Below are the code and all the weights of a small trained network. Each question names an input and a class and asks about switching units off, where a switched-off unit gives its printed mean instead of its output.

import numpy as np


def w(rows, s, z=0):
    codes = np.array(rows[::2]) - 128.0
    scale = np.full(codes.shape[1], s)
    scale[-1] = z or s
    return codes * scale


def f(y):
    return y / 2 * (1 + np.tanh(0.7978845608 * (y + 0.044715 * y**3)))


def log_softmax(a):
    a = a - a.max(-1, keepdims=True)
    return a - np.log(np.exp(a).sum(-1, keepdims=True))


def net(x, mask):
    res = np.array(x, float).reshape(1, 5) / 4 @ E
    y = f(res @ A[0][:, :-1].T + A[0][:, -1])
    res = res + np.where(mask, y, B[0][:, -1]) @ B[0][:, :-1]
    return log_softmax(res[-1] @ U[:, :-1].T + U[:, -1])


A, B = {}, {}
E = w([
[128,127,128],'x0',
[72,167,39],'x1',
[129,129,127],'x2',
[140,38,82],'x3',
[245,158,90],'x4',
],0.011)
A[0] = w([
[85,103,12,130],'N0',
[110,211,230,124],'N1',
[152,230,96,122],'N2',
[93,198,254,1],'N3',
[203,124,245,99],'N4',
[147,179,104,130],'N5',
[211,97,118,59],'N6',
[128,40,162,135],'N7',
[238,106,92,196],'N8',
[125,121,137,125],'N9',
[105,72,153,146],'N10',
[81,110,143,179],'N11',
[187,131,200,190],'N12',
[129,200,104,130],'N13',
[155,199,83,122],'N14',
[47,145,146,180],'N15',
[155,177,81,127],'N16',
[138,219,83,124],'N17',
[123,65,147,151],'N18',
[143,218,70,132],'N19',
[126,115,131,117],'N20',
[89,194,210,125],'N21',
[117,81,147,159],'N22',
[100,22,178,165],'N23',
[43,137,56,109],'N24',
[15,137,153,84],'N25',
[131,206,129,111],'N26',
[135,209,95,130],'N27',
],0.0099,0.0075)
B[0] = w([
[125,220,67,205],'N0',
[186,199,70,207],'N1',
[89,82,199,189],'N2',
[237,93,42,176],'N3',
[147,214,91,209],'N4',
[95,129,203,156],'N5',
[168,129,62,163],'N6',
[145,83,136,189],'N7',
[95,247,118,255],'N8',
[147,123,130,129],'N9',
[136,70,150,175],'N10',
[158,88,119,190],'N11',
[204,131,94,219],'N12',
[110,91,193,165],'N13',
[87,113,170,175],'N14',
[201,139,49,219],'N15',
[111,134,182,166],'N16',
[104,89,182,183],'N17',
[135,74,117,175],'N18',
[61,86,208,192],'N19',
[124,140,149,125],'N20',
[159,199,72,195],'N21',
[150,60,125,170],'N22',
[117,3,141,232],'N23',
[139,176,69,195],'N24',
[143,218,90,208],'N25',
[123,102,133,159],'N26',
[91,95,186,174],'N27',
],0.0067,0.008)
U = w([
[173,145,35,255],'0',
[112,254,108,73],'1',
[81,52,211,121],'2',
],0.0097,0.00077)

Each question gives the input, the list of numbers given to net, and the class t.
The units are the neurons (one row each of A and B). Each row of codes is followed by its name. A weight is (code - 128) times the scale printed after its matrix; where a second scale follows, it is the last column's (A, B and U).
mask holds one flag per neuron, in row order. A switched-off neuron (its flag False) gives its mean, the last column of its row in B, instead of its output. The means were averaged over made-up inputs and are rounded, as every weight is.
A unit's drop is (log p(t) with every unit on - log p(t) with that unit switched off) / (log p(t) with every unit on - log p(t) with every unit switched off).
The circuit of an input: a set's keep is (log p(t) with only the set's units on - log p(t) with every unit switched off) / (log p(t) with every unit on - log p(t) with every unit switched off). Starting from the 12 units with the biggest drops (on a tie, the unit counted first), units are removed one at a time, each time the one whose removal leaves the highest keep (on an exact tie, the one counted first), for as long as the keep stays at least 0.8.
units of the circuit, in order: the units of the circuit, biggest drop first
top k neurons: the k neurons with the biggest drops, biggest first
drop when u is switched off: that unit's drop, to one decimal
input [-3,-4,-5,-8,-3], class 0: top 2 neurons -> (N3; N8)
input [-8,-3,6,-5,-6], class 0: top neuron -> (N3)
input [-8,-6,-4,-2,5], class 1: units of the circuit, in order -> (N8; N4)
input [-5,-1,-1,-5,-4], class 0: units of the circuit, in order -> (N3; N8)
input [-8,1,5,2,6], class 1: top 2 neurons -> (N8; N23)
input [-6,4,-6,8,3], class 1: top 2 neurons -> (N8; N0)
input [0,-3,-5,0,-8], class 0: top 2 neurons -> (N15; N25)
input [7,4,-7,1,4], class 1: drop when N8 is switched off -> 0.2
input [6,4,6,-4,3], class 2: drop when N12 is switched off -> 0.0
input [-6,-3,7,-3,6], class 1: drop when N8 is switched off -> 0.1
